Below is a small trained network, with its code and all its weights. Each question gives an input and a class and asks what happens when units are switched off, that is, made to give their printed mean instead of their output.

import numpy as np


def w(rows, s, z=0):
    codes = np.array(rows[::2]) - 128.0
    scale = np.full(codes.shape[1], s)
    scale[-1] = z or s
    return codes * scale


def f(y):
    return np.maximum(y, 0)


def log_softmax(a):
    a = a - a.max(-1, keepdims=True)
    return a - np.log(np.exp(a).sum(-1, keepdims=True))


def net(x, mask):
    res = np.array(x, float).reshape(1, 6) / 4 @ E
    y = f(res @ A[0][:, :-1].T + A[0][:, -1])
    res = res + np.where(mask, y, B[0][:, -1]) @ B[0][:, :-1]
    return log_softmax(res[-1] @ U[:, :-1].T + U[:, -1])


A, B = {}, {}
E = w([
[129,129,128],'x0',
[84,10,112],'x1',
[242,90,141],'x2',
[128,128,128],'x3',
[146,147,1],'x4',
[128,128,129],'x5',
],0.0093)
A[0] = w([
[226,107,149,17],'N0',
[102,162,154,67],'N1',
[158,204,149,157],'N2',
[121,102,251,76],'N3',
[66,146,171,63],'N4',
[132,143,159,165],'N5',
[133,130,71,112],'N6',
[182,94,140,27],'N7',
[110,104,132,187],'N8',
[140,182,145,131],'N9',
[151,197,142,141],'N10',
[141,166,138,125],'N11',
[143,107,74,138],'N12',
[152,124,131,39],'N13',
[116,85,88,188],'N14',
[192,87,137,53],'N15',
[123,83,123,216],'N16',
[125,134,53,43],'N17',
[153,137,67,89],'N18',
[147,120,136,107],'N19',
[133,126,145,90],'N20',
[137,137,181,102],'N21',
[113,128,181,92],'N22',
[142,193,141,117],'N23',
[101,57,109,175],'N24',
[91,52,132,172],'N25',
[123,128,170,85],'N26',
[141,149,127,186],'N27',
[125,126,114,105],'N28',
[148,161,84,116],'N29',
[162,131,173,7],'N30',
[129,144,171,130],'N31',
[46,155,118,101],'N32',
[141,179,149,117],'N33',
[74,150,147,21],'N34',
[133,48,135,110],'N35',
[133,179,176,88],'N36',
[126,126,101,83],'N37',
[90,151,103,47],'N38',
],0.02,0.0018)
B[0] = w([
[24,189,208,225],'N0',
[114,141,149,166],'N1',
[110,17,117,216],'N2',
[226,225,38,255],'N3',
[105,197,151,185],'N4',
[144,129,106,164],'N5',
[166,196,99,192],'N6',
[68,175,179,187],'N7',
[128,91,128,159],'N8',
[119,53,131,186],'N9',
[121,31,121,205],'N10',
[130,72,122,170],'N11',
[167,167,98,191],'N12',
[100,140,145,147],'N13',
[144,84,126,187],'N14',
[61,175,198,200],'N15',
[131,63,122,176],'N16',
[182,208,109,207],'N17',
[176,185,72,201],'N18',
[117,142,152,149],'N19',
[127,150,110,144],'N20',
[162,158,87,182],'N21',
[169,171,102,180],'N22',
[138,44,140,195],'N23',
[131,19,134,202],'N24',
[134,6,129,208],'N25',
[163,160,108,168],'N26',
[120,101,115,159],'N27',
[132,136,123,142],'N28',
[191,153,96,193],'N29',
[121,154,128,176],'N30',
[163,143,111,173],'N31',
[38,182,216,202],'N32',
[125,62,127,183],'N33',
[84,175,169,171],'N34',
[112,55,104,201],'N35',
[137,90,122,190],'N36',
[143,152,117,155],'N37',
[85,178,160,171],'N38',
],0.023,0.012)
U = w([
[134,62,95,217],'0',
[207,255,46,1],'1',
[17,245,222,153],'2',
],0.0088,0.00099)

Each question gives the input, the list of numbers given to net, and the class t.
The units are the neurons (one row each of A and B). Each row of codes is followed by its name. A weight is (code - 128) times the scale printed after its matrix; where a second scale follows, it is the last column's (A, B and U).
mask holds one flag per neuron, in row order. A switched-off neuron (its flag False) gives its mean, the last column of its row in B, instead of its output. The means were averaged over made-up inputs and are rounded, as every weight is.
A unit's drop is (log p(t) with every unit on - log p(t) with that unit switched off) / (log p(t) with every unit on - log p(t) with every unit switched off).
The circuit of an input: a set's keep is (log p(t) with only the set's units on - log p(t) with every unit switched off) / (log p(t) with every unit on - log p(t) with every unit switched off). Starting from the 12 units with the biggest drops (on a tie, the unit counted first), units are removed one at a time, each time the one whose removal leaves the highest keep (on an exact tie, the one counted first), for as long as the keep stays at least 0.8.
circuit, biggest first: the units of the circuit, biggest drop first
most important unit: the unit with the biggest drop
top k neurons: the k neurons with the biggest drops, biggest first
drop of u: that unit's drop, to one decimal
input [1,4,6,-4,-2,-2], class 2: circuit, biggest first	[N0]
input [-1,6,5,7,-7,2], class 1: top 2 neurons	[N3 N2]
input [-8,2,-7,-2,6,6], class 2: top 3 neurons	[N32 N3 N38]
input [1,-5,6,4,3,5], class 2: top 3 neurons	[N0 N15 N25]
input [8,2,7,6,5,-4], class 2: top 2 neurons	[N0 N3]
input [-7,5,-8,6,8,1], class 1: top 4 neurons	[N17 N0 N6 N18]
input [3,-7,7,3,-7,3], class 0: top 3 neurons	[N2 N10 N23]
input [8,-6,8,2,-4,2], class 2: top 2 neurons	[N0 N15]
input [0,-5,5,-6,2,-3], class 0: top 3 neurons	[N2 N32 N10]
input [-1,2,-3,-1,-4,4], class 1: top 2 neurons	[N3 N0]
input [7,-2,7,8,5,-4], class 2: top 2 neurons	[N0 N3]
input [0,3,6,7,-6,7], class 1: top 3 neurons	[N3 N32 N21]
input [2,5,4,6,6,8], class 1: top 4 neurons	[N17 N12 N18 N2]
input [4,5,-8,-8,-1,1], class 2: most important unit	N32
input [1,-8,7,-7,-6,2], class 0: drop of N27	0.0
input [-2,4,-6,1,1,-6], class 2: drop of N32	1.0
input [6,-5,8,-5,-2,-4], class 2: drop of N0	1.1
input [7,2,-4,5,-8,-3], class 1: drop of N3	0.1
